Below is a small trained network, with its code and all its weights. Each question gives an input and a class and asks what happens when units are switched off, that is, made to give their printed mean instead of their output.

import numpy as np


def w(rows, s, z=0):
    codes = np.array(rows[::2]) - 128.0
    scale = np.full(codes.shape[1], s)
    scale[-1] = z or s
    return codes * scale


def f(y):
    return y / 2 * (1 + np.tanh(0.7978845608 * (y + 0.044715 * y**3)))


def log_softmax(a):
    a = a - a.max(-1, keepdims=True)
    return a - np.log(np.exp(a).sum(-1, keepdims=True))


def net(x, mask):
    res = np.array(x, float).reshape(1, 4) / 4 @ E
    y = f(res @ A[0][:, :-1].T + A[0][:, -1])
    res = res + np.where(mask, y, B[0][:, -1]) @ B[0][:, :-1]
    return log_softmax(res[-1] @ U[:, :-1].T + U[:, -1])


A, B = {}, {}
E = w([
[165,25,186,211,44,148],'x0',
[235,68,129,63,154,66],'x1',
[134,134,254,68,108,193],'x2',
[132,49,33,107,165,218],'x3',
],0.011)
A[0] = w([
[57,183,105,156,110,233,53],'neuron 1',
[38,212,147,169,143,153,118],'neuron 2',
[156,194,169,37,120,221,37],'neuron 3',
[194,102,137,120,172,115,71],'neuron 4',
[138,121,71,174,156,96,128],'neuron 5',
[34,127,86,19,152,119,60],'neuron 6',
[105,173,132,86,180,110,54],'neuron 7',
[121,193,164,125,175,67,84],'neuron 8',
[76,139,94,153,107,128,67],'neuron 9',
[105,40,52,79,230,252,32],'neuron 10',
[113,133,69,131,119,66,63],'neuron 11',
[212,147,103,39,116,96,3],'neuron 12',
[141,222,98,92,173,146,36],'neuron 13',
[107,145,101,84,228,176,107],'neuron 14',
[131,134,113,190,51,179,13],'neuron 15',
[114,105,219,53,135,213,179],'neuron 16',
],0.012,0.0048)
B[0] = w([
[164,101,162,41,140,137,215],'neuron 1',
[168,117,144,77,161,104,227],'neuron 2',
[43,179,69,121,135,174,202],'neuron 3',
[151,59,115,61,146,172,166],'neuron 4',
[92,143,4,134,135,132,188],'neuron 5',
[155,79,104,154,118,136,211],'neuron 6',
[175,84,131,172,74,156,182],'neuron 7',
[112,111,169,168,88,67,189],'neuron 8',
[100,136,127,90,150,171,163],'neuron 9',
[77,153,211,147,117,41,253],'neuron 10',
[57,186,73,101,144,150,173],'neuron 11',
[131,111,148,34,141,120,181],'neuron 12',
[131,57,138,161,101,184,202],'neuron 13',
[155,97,153,173,102,117,217],'neuron 14',
[121,73,157,108,109,160,170],'neuron 15',
[89,167,52,162,119,143,235],'neuron 16',
],0.011,0.014)
U = w([
[164,57,121,194,46,175,160],'0',
[148,129,129,6,162,140,16],'1',
[77,196,54,135,139,158,50],'2',
[105,169,179,156,90,57,252],'3',
[147,173,114,160,146,141,244],'4',
],0.013,0.0027)

Each question gives the input, the list of numbers given to net, and the class t.
The units are the neurons (one row each of A and B). Each row of codes is followed by its name. A weight is (code - 128) times the scale printed after its matrix; where a second scale follows, it is the last column's (A, B and U).
mask holds one flag per neuron, in row order. A switched-off neuron (its flag False) gives its mean, the last column of its row in B, instead of its output. The means were averaged over made-up inputs and are rounded, as every weight is.
A unit's drop is (log p(t) with every unit on - log p(t) with that unit switched off) / (log p(t) with every unit on - log p(t) with every unit switched off).
The circuit of an input: a set's keep is (log p(t) with only the set's units on - log p(t) with every unit switched off) / (log p(t) with every unit on - log p(t) with every unit switched off). Starting from the 12 units with the biggest drops (on a tie, the unit counted first), units are removed one at a time, each time the one whose removal leaves the highest keep (on an exact tie, the one counted first), for as long as the keep stays at least 0.8.
units of the circuit, in order: the units of the circuit, biggest drop first
unit that matters most: the unit with the biggest drop
k most important neurons: the k neurons with the biggest drops, biggest first
drop of u: that unit's drop, to one decimal
input [-7,2,6,-5], class 0: 2 most important neurons => (neuron 7; neuron 13)
input [7,-7,-5,8], class 3: units of the circuit, in order => (neuron 10)
input [-8,-5,-8,-7], class 0: 3 most important neurons => (neuron 13; neuron 7; neuron 8)
input [-8,-6,3,-8], class 0: units of the circuit, in order => (neuron 13; neuron 7)
input [1,7,8,1], class 2: 4 most important neurons => (neuron 16; neuron 3; neuron 1; neuron 2)
input [-6,3,0,6], class 0: 4 most important neurons => (neuron 6; neuron 13; neuron 14; neuron 7)
input [-2,-4,-1,-4], class 1: 3 most important neurons => (neuron 10; neuron 2; neuron 14)
input [-4,-6,-2,7], class 3: 2 most important neurons => (neuron 10; neuron 14)
input [-6,2,5,-6], class 0: units of the circuit, in order => (neuron 7; neuron 13)
input [-5,-6,1,1], class 1: 2 most important neurons => (neuron 1; neuron 2)
input [-3,4,7,5], class 2: 2 most important neurons => (neuron 3; neuron 16)
input [-5,5,-1,6], class 3: 2 most important neurons => (neuron 10; neuron 14)
input [-7,6,3,8], class 3: 2 most important neurons => (neuron 10; neuron 12)
input [-6,4,7,2], class 2: units of the circuit, in order => (neuron 3)
input [0,7,-1,-7], class 1: 2 most important neurons => (neuron 10; neuron 12)
input [-1,4,6,2], class 2: 2 most important neurons => (neuron 16; neuron 3)
input [-6,-7,1,4], class 1: 2 most important neurons => (neuron 1; neuron 2)
input [3,-5,8,7], class 2: drop of neuron 3 => 0.3
input [0,0,6,5], class 2: drop of neuron 16 => 0.4
input [-6,6,4,3], class 0: drop of neuron 13 => 0.2
input [-5,-5,-5,-4], class 0: unit that matters most => neuron 13
